Here is a tiny trained network, its code and every weight. The questions are about switching its units off for an input and a target symbol, where a switched-off unit gives its printed mean instead of its output.

import numpy as np


def w(rows, s, z=0):
    codes = np.array(rows[::2]) - 128.0
    scale = np.full(codes.shape[1], s)
    scale[-1] = z or s
    return codes * scale


def norm(h):
    return h / np.sqrt((h * h).mean(-1, keepdims=True) + 1e-5)


def f(y):
    return y / 2 * (1 + np.tanh(0.7978845608 * (y + 0.044715 * y**3)))


def softmax(a):
    e = np.exp(a - a.max(-1, keepdims=True))
    return e / e.sum(-1, keepdims=True)


def log_softmax(a):
    a = a - a.max(-1, keepdims=True)
    return a - np.log(np.exp(a).sum(-1, keepdims=True))


def net(x, mask):
    ids = ['αγδζλσ'.index(c) for c in x.split()]
    T = len(ids)
    res = E[ids] + P[:T]
    u = 0
    for l in range(3):
        r = norm(res)
        for j in range(2):
            rows = slice(2 * j, 2 * j + 2)
            q, k, v = (r @ M[l][rows].T for M in (Q, K, V))
            z = softmax(np.where(np.tri(T) > 0, q @ k.T / 2**0.5, -1e9)) @ v
            o = O[l][rows]
            res = res + np.where(mask[u + j], z, o[:, -1]) @ o[:, :-1]
        u += 2
        y = f(norm(res) @ A[l][:, :-1].T + A[l][:, -1])
        res = res + np.where(mask[u : u + 4], y, B[l][:, -1]) @ B[l][:, :-1]
        u += 4
    return log_softmax(norm(res)[-1] @ U[:, :-1].T + U[:, -1])


Q, K, V, O, A, B = {}, {}, {}, {}, {}, {}
E = w([
[141,45,143,88,73,96,70],'α',
[65,67,222,189,151,105,92],'γ',
[58,153,136,102,55,152,3],'δ',
[55,115,222,49,137,210,122],'ζ',
[132,91,109,228,104,214,76],'λ',
[71,53,126,93,171,177,114],'σ',
],0.017)
P = w([
[227,67,155,163,93,120,178],'0',
[149,160,203,156,145,96,103],'1',
[146,149,198,165,158,119,89],'2',
[87,71,97,159,122,123,114],'3',
[87,99,78,144,156,99,109],'4',
[79,114,117,141,104,113,111],'5',
[85,132,63,121,160,89,100],'6',
[92,78,95,126,136,118,92],'7',
[3,117,24,151,98,78,129],'8',
],0.016)
Q[0] = w([
[204,254,215,116,75,129,131],'L0H0',
[137,225,147,187,136,120,79],'L0H0',
[41,170,72,164,110,86,153],'L0H1',
[176,145,167,142,171,87,157],'L0H1',
],0.029)
K[0] = w([
[208,36,172,208,143,125,236],'L0H0',
[103,2,124,136,85,164,141],'L0H0',
[96,148,116,89,178,125,37],'L0H1',
[201,106,123,104,158,151,208],'L0H1',
],0.029)
V[0] = w([
[172,90,95,125,106,92,94],'L0H0',
[121,145,160,34,120,117,125],'L0H0',
[46,200,117,124,86,143,2],'L0H1',
[173,161,86,51,126,215,147],'L0H1',
],0.036)
O[0] = w([
[191,132,102,126,108,81,77,118],'L0H0',
[113,102,181,82,142,74,146,154],'L0H0',
[99,169,137,49,36,171,8,254],'L0H1',
[172,60,167,57,193,191,88,36],'L0H1',
],0.018,0.035)
A[0] = w([
[5,100,97,154,30,134,106,238],'L0N0',
[76,75,48,179,132,212,126,54],'L0N1',
[104,216,132,85,148,185,137,33],'L0N2',
[5,105,231,70,171,110,165,6],'L0N3',
],0.026,0.0022)
B[0] = w([
[146,84,100,183,218,103,43,252],'L0N0',
[181,177,109,126,136,165,117,136],'L0N1',
[199,159,128,110,70,115,91,159],'L0N2',
[154,117,163,255,135,134,37,170],'L0N3',
],0.023,0.04)
Q[1] = w([
[159,135,90,141,98,101,122],'L1H0',
[137,170,125,209,103,60,40],'L1H0',
[141,174,125,189,112,96,145],'L1H1',
[91,132,143,67,102,117,254],'L1H1',
],0.05)
K[1] = w([
[162,93,140,90,131,134,161],'L1H0',
[168,152,95,30,55,140,254],'L1H0',
[143,82,93,144,71,137,186],'L1H1',
[201,84,162,246,190,99,183],'L1H1',
],0.035)
V[1] = w([
[219,123,96,112,150,253,77],'L1H0',
[119,91,73,223,232,151,167],'L1H0',
[4,230,27,157,27,124,143],'L1H1',
[147,64,45,9,157,2,49],'L1H1',
],0.025)
O[1] = w([
[129,182,31,112,45,122,95,131],'L1H0',
[60,122,29,183,177,178,165,254],'L1H0',
[35,209,89,105,182,70,70,156],'L1H1',
[252,92,66,176,92,25,164,181],'L1H1',
],0.018,0.036)
A[1] = w([
[74,141,173,141,167,2,149,7],'L1N0',
[144,226,182,102,81,130,31,75],'L1N1',
[99,77,206,118,57,230,119,84],'L1N2',
[153,167,144,218,170,79,231,241],'L1N3',
],0.03,0.0014)
B[1] = w([
[62,182,72,208,78,99,90,165],'L1N0',
[139,6,116,84,145,138,212,254],'L1N1',
[32,31,132,157,51,194,109,140],'L1N2',
[108,105,140,52,5,146,111,219],'L1N3',
],0.022,0.023)
Q[2] = w([
[96,17,129,14,9,95,138],'L2H0',
[108,88,48,131,25,180,139],'L2H0',
[126,5,102,215,33,123,99],'L2H1',
[144,161,144,132,116,186,154],'L2H1',
],0.028)
K[2] = w([
[112,1,132,76,131,132,208],'L2H0',
[156,75,106,101,180,113,98],'L2H0',
[142,120,105,62,130,121,44],'L2H1',
[145,123,114,122,157,137,166],'L2H1',
],0.04)
V[2] = w([
[116,83,211,80,68,26,81],'L2H0',
[193,124,96,149,71,46,188],'L2H0',
[67,156,217,63,9,122,150],'L2H1',
[135,86,194,122,159,230,4],'L2H1',
],0.037)
O[2] = w([
[161,88,68,223,134,217,123,64],'L2H0',
[206,138,72,113,180,178,153,127],'L2H0',
[123,37,55,59,5,141,96,3],'L2H1',
[60,79,226,86,151,162,182,192],'L2H1',
],0.023,0.028)
A[2] = w([
[36,135,202,55,154,82,130,251],'L2N0',
[162,119,220,110,143,163,188,64],'L2N1',
[139,136,94,110,252,187,208,39],'L2N2',
[169,223,197,87,195,54,105,61],'L2N3',
],0.035,0.0016)
B[2] = w([
[214,139,147,149,57,206,136,250],'L2N0',
[38,194,72,188,199,128,63,163],'L2N1',
[85,49,144,31,194,9,108,179],'L2N2',
[188,193,141,103,215,207,2,232],'L2N3',
],0.025,0.024)
U = w([
[223,141,113,233,119,110,168,185],'α',
[11,202,57,167,83,108,118,2],'γ',
[136,148,193,122,45,48,126,90],'δ',
[71,123,191,209,110,169,154,158],'ζ',
[150,254,165,122,133,155,124,203],'λ',
[104,132,146,119,192,55,162,151],'σ',
],0.0075,0.0021)

Each question gives the input, a string of symbols that net reads in full, and the target symbol t.
The units are the heads (2 rows each of Q, K, V and O) and the neurons (one row each of A and B). Each row of codes is followed by its name. A weight is (code - 128) times the scale printed after its matrix; where a second scale follows, it is the last column's (O, A, B and U).
mask holds one flag per unit, layer by layer, with each layer's heads first. A switched-off unit (its flag False) gives its mean, the last column of its rows in O or B, instead of its output. The means were averaged over made-up inputs and are rounded, as every weight is.
A unit's drop is (log p(t) with every unit on - log p(t) with that unit switched off) / (log p(t) with every unit on - log p(t) with every unit switched off).
most important unit: the unit with the biggest drop
k most important neurons: the k neurons with the biggest drops, biggest first
top k neurons in layer l: the k neurons of layer l with the biggest drops, biggest first
heads that matter: for each layer, one digit per head in row order, 1 if its drop is at least 0.15 and else 0, layers parted by /
input γ λ α ζ δ α, target ζ: top 2 neurons in layer 1	[L1N1; L1N3]
input δ ζ λ λ α λ ζ, target α: most important unit	L2H0
input γ λ λ, target γ: heads that matter	01 / 01 / 01
input δ ζ ζ σ γ γ λ σ, target α: heads that matter	00 / 11 / 10
input γ δ γ, target ζ: heads that matter	01 / 10 / 01
input γ α λ δ γ γ, target ζ: top 2 neurons in layer 1	[L1N3; L1N1]
input α ζ α λ λ γ α δ, target σ: heads that matter	11 / 11 / 10
input α λ σ, target α: 3 most important neurons	[L1N3; L0N0; L0N3]
input γ λ δ λ, target ζ: heads that matter	01 / 10 / 11
input σ ζ σ, target σ: 2 most important neurons	[L2N2; L1N3]
input ζ α ζ, target ζ: heads that matter	01 / 01 / 00
input λ λ λ δ σ ζ α γ, target γ: heads that matter	11 / 10 / 00
input λ ζ δ λ ζ α, target γ: heads that matter	11 / 11 / 00
input δ γ γ λ, target α: heads that matter	00 / 10 / 10
input λ δ γ λ ζ, target γ: most important unit	L0H0
input λ α ζ δ σ σ, target γ: 4 most important neurons	[L0N0; L1N1; L2N3; L2N0]
input α γ ζ α γ δ σ γ α, target σ: 4 most important neurons	[L0N0; L1N3; L1N1; L2N2]
input γ α λ σ α α α α α, target α: 2 most important neurons	[L0N3; L0N0]
input λ σ γ, target λ: top 2 neurons in layer 0	[L0N0; L0N3]
input γ α λ δ σ, target ζ: heads that matter	01 / 10 / 11
input δ ζ σ γ ζ λ, target α: most important unit	L2H0
input λ α δ λ σ, target γ: top 3 neurons in layer 2	[L2N3; L2N0; L2N2]
input σ ζ λ α σ σ ζ λ ζ, target ζ: heads that matter	11 / 01 / 00
